B =
[[-17 -39 -33 -29 -52]
 [ 14  27 -55 -23 -28]
 [  3 -45  26  -4  -7]
 [ 23 -15   7 -36 -59]
 [-38 -17 -54   3  14]
 [-32 -30 -31  -3   2]
 [ 21  48 -12   3   0]
 [ 26 -12  17 -43 -54]]
Indices start at 1.
(1, 1) = -17
(4, 3) = 7
(1, 5) = -52
(3, 5) = -7
(5, 2) = -17
(2, 5) = -28
(1, 2) = -39
(8, 3) = 17
(7, 3) = -12
(6, 1) = -32
(4, 1) = 23
(2, 3) = -55
(5, 5) = 14
(2, 4) = -23
(8, 1) = 26
(8, 5) = -54
(7, 4) = 3
(4, 5) = -59

A =
[[ 0.325  1.790  0.299 -0.056  1.726 -0.286  1.767 -0.034]
 [ 0.225 -0.594 -0.632 -0.791 -0.592 -0.339 -1.911 -0.971]]
Rows and columns are counted from 1.
(1, 1)	0.325
(2, 3)	-0.632
(1, 7)	1.767
(1, 8)	-0.034
(2, 6)	-0.339
(1, 3)	0.299
(1, 4)	-0.056
(2, 2)	-0.594
(2, 7)	-1.911
(1, 5)	1.726

a =
array([[ 0.07, -0.07,  0.09,  0.14, -0.08,  0.04,  0.12],
       [ 0.04,  0.02, -0.09, -0.15,  0.01, -0.02, -0.17],
       [-0.01,  0.06,  0.04,  0.06,  0.07,  0.09,  0.11],
       [ 0.02, -0.10,  0.05,  0.07, -0.11,  0.06,  0.11]])
Indices start at 1.
(1, 1) => 0.07
(1, 3) => 0.09
(3, 7) => 0.11
(1, 7) => 0.12
(1, 6) => 0.04
(3, 1) => -0.01
(1, 5) => -0.08
(4, 5) => -0.11
(3, 5) => 0.07
(4, 4) => 0.07
(4, 6) => 0.06
(1, 2) => -0.07
(2, 7) => -0.17
(3, 4) => 0.06
(2, 1) => 0.04
(1, 4) => 0.14
(2, 6) => -0.02
(4, 1) => 0.02
(3, 2) => 0.06
(2, 5) => 0.01
(4, 2) => -0.10

X =
[[ 20  46  21   1  15  -7]
 [ 41  60  -7  -3 -14  28]
 [ -1   4   7  43   6   2]
 [ -4 -31 -24  19 -21  30]
 [-31 -36  24  43  26 -23]
 [-14 -26   3  25   5   1]
 [-14 -23  19 -40  22 -18]
 [ -5 -18   6 -44   9  -4]
 [-13 -29   6 -18   9  -4]]
Indices start at 1.
(1, 1)	20
(5, 2)	-36
(5, 3)	24
(3, 1)	-1
(7, 5)	22
(9, 2)	-29
(6, 5)	5
(5, 6)	-23
(5, 5)	26
(9, 4)	-18
(6, 2)	-26
(5, 4)	43
(4, 4)	19
(8, 3)	6
(9, 3)	6
(5, 1)	-31
(8, 4)	-44
(1, 6)	-7
(9, 6)	-4
(1, 2)	46
(7, 4)	-40
(9, 5)	9
(4, 2)	-31
(3, 5)	6
(2, 6)	28
(3, 2)	4

data =
-39,-2,-16,-4,-31,-39,21,0
39,-25,33,29,3,19,-35,30
47,24,14,60,-21,-7,-5,60
44,-26,34,30,5,24,-37,32
13,-38,26,-4,17,21,-34,-5
-72,13,-51,-39,-27,-47,53,-32
-15,-8,5,-5,-5,-12,-3,-8
Rows and columns are counted from 1.
row 1 col 1 = -39
row 2 col 1 = 39
row 3 col 8 = 60
row 1 col 2 = -2
row 6 col 5 = -27
row 3 col 1 = 47
row 2 col 8 = 30
row 7 col 7 = -3
row 2 col 2 = -25
row 7 col 5 = -5
row 5 col 8 = -5
row 2 col 7 = -35
row 5 col 5 = 17
row 1 col 4 = -4
row 7 col 3 = 5
row 4 col 3 = 34
row 1 col 6 = -39

m =
[[-10  60  37   1  30  42]
 [ 15   4 -11 -22 -24  13]
 [ 13  -4 -30 -44 -40   4]
 [-15  63  46  -3  41  55]
 [  9 -22  12   7  16  -2]
 [ 32 -46 -32 -27 -22 -24]
 [ -9  15 -30 -34 -38  -3]
 [ -8  45  34 -16  23  59]
 [-22  18 -30 -22 -34  -8]
 [ 62 -10  19  12  18  24]
 [ 18 -21  10 -17   9  33]
 [ 67 -10  18  13  16  23]
 [ -9 -18 -32   9 -31 -31]]
Indices start at 1.
(1, 1)	-10
(7, 6)	-3
(5, 2)	-22
(12, 2)	-10
(3, 6)	4
(4, 1)	-15
(11, 5)	9
(3, 1)	13
(1, 5)	30
(1, 6)	42
(1, 2)	60
(7, 3)	-30
(5, 6)	-2
(12, 4)	13
(8, 3)	34
(11, 6)	33
(8, 4)	-16
(12, 1)	67
(3, 4)	-44
(9, 1)	-22
(10, 3)	19
(9, 4)	-22
(2, 6)	13
(11, 2)	-21
(10, 5)	18
(11, 4)	-17
(12, 3)	18
(8, 2)	45
(10, 6)	24
(6, 5)	-22
(13, 6)	-31

grid =
[[  9   6  -3 -16   1 -12   6 -16  -5   5   8 -16]
 [  3   8  15  -1  -9   4 -19  -4  47   7  -9 -22]
 [  8  12  -2  24   7  -4  -7  12   9   8   2  11]
 [ 19  -6  -3   9  -3   4 -13  13   4   6  -7  16]
 [-21 -13   5 -16 -27   4   8   0  -1   0  -4  -6]
 [-31  42  35 -41  25 -15 -42 -24 -18  36 -16  51]
 [-14  -9 -28  -2   4   1 -15  -1  -3   9   3  -6]
 [  2   1   5  12 -19  -8 -10 -36  52  17   4   3]
 [ -2  -3  -2 -13   2   8  -4   6  10  -7  28  10]
 [  1   8  10   6 -16  17 -23 -19  50   5  -6 -13]
 [  2  -2   1  -2  -4  -4  11 -18  43  21  -5   6]
 [  5   6  10   0  -9  30  -7 -15  63  20 -11 -13]
 [  0 -16  26  15 -11   3 -15 -23  32  25  16 -13]
 [-10 -14   3 -23 -14  -9   9 -15  -1  -6  -4  -9]
 [  6 -11   1 -18   8  -2   2 -20  -2  -7   0  -9]]
Indices start at 1.
row 1 col 1	9
row 4 col 10	6
row 4 col 4	9
row 9 col 9	10
row 9 col 4	-13
row 10 col 6	17
row 8 col 6	-8
row 7 col 12	-6
row 4 col 6	4
row 14 col 11	-4
row 13 col 7	-15
row 13 col 9	32
row 12 col 7	-7
row 15 col 1	6
row 11 col 4	-2
row 7 col 4	-2
row 8 col 8	-36
row 15 col 9	-2
row 5 col 12	-6
row 8 col 9	52
row 12 col 11	-11
row 14 col 5	-14
row 8 col 3	5
row 15 col 12	-9
row 12 col 4	0
row 13 col 5	-11
row 14 col 3	3
row 12 col 10	20
row 2 col 7	-19
row 2 col 11	-9
row 3 col 5	7
row 12 col 9	63
row 10 col 9	50
row 2 col 5	-9
row 5 col 1	-21
row 9 col 2	-3
row 3 col 4	24
row 4 col 12	16
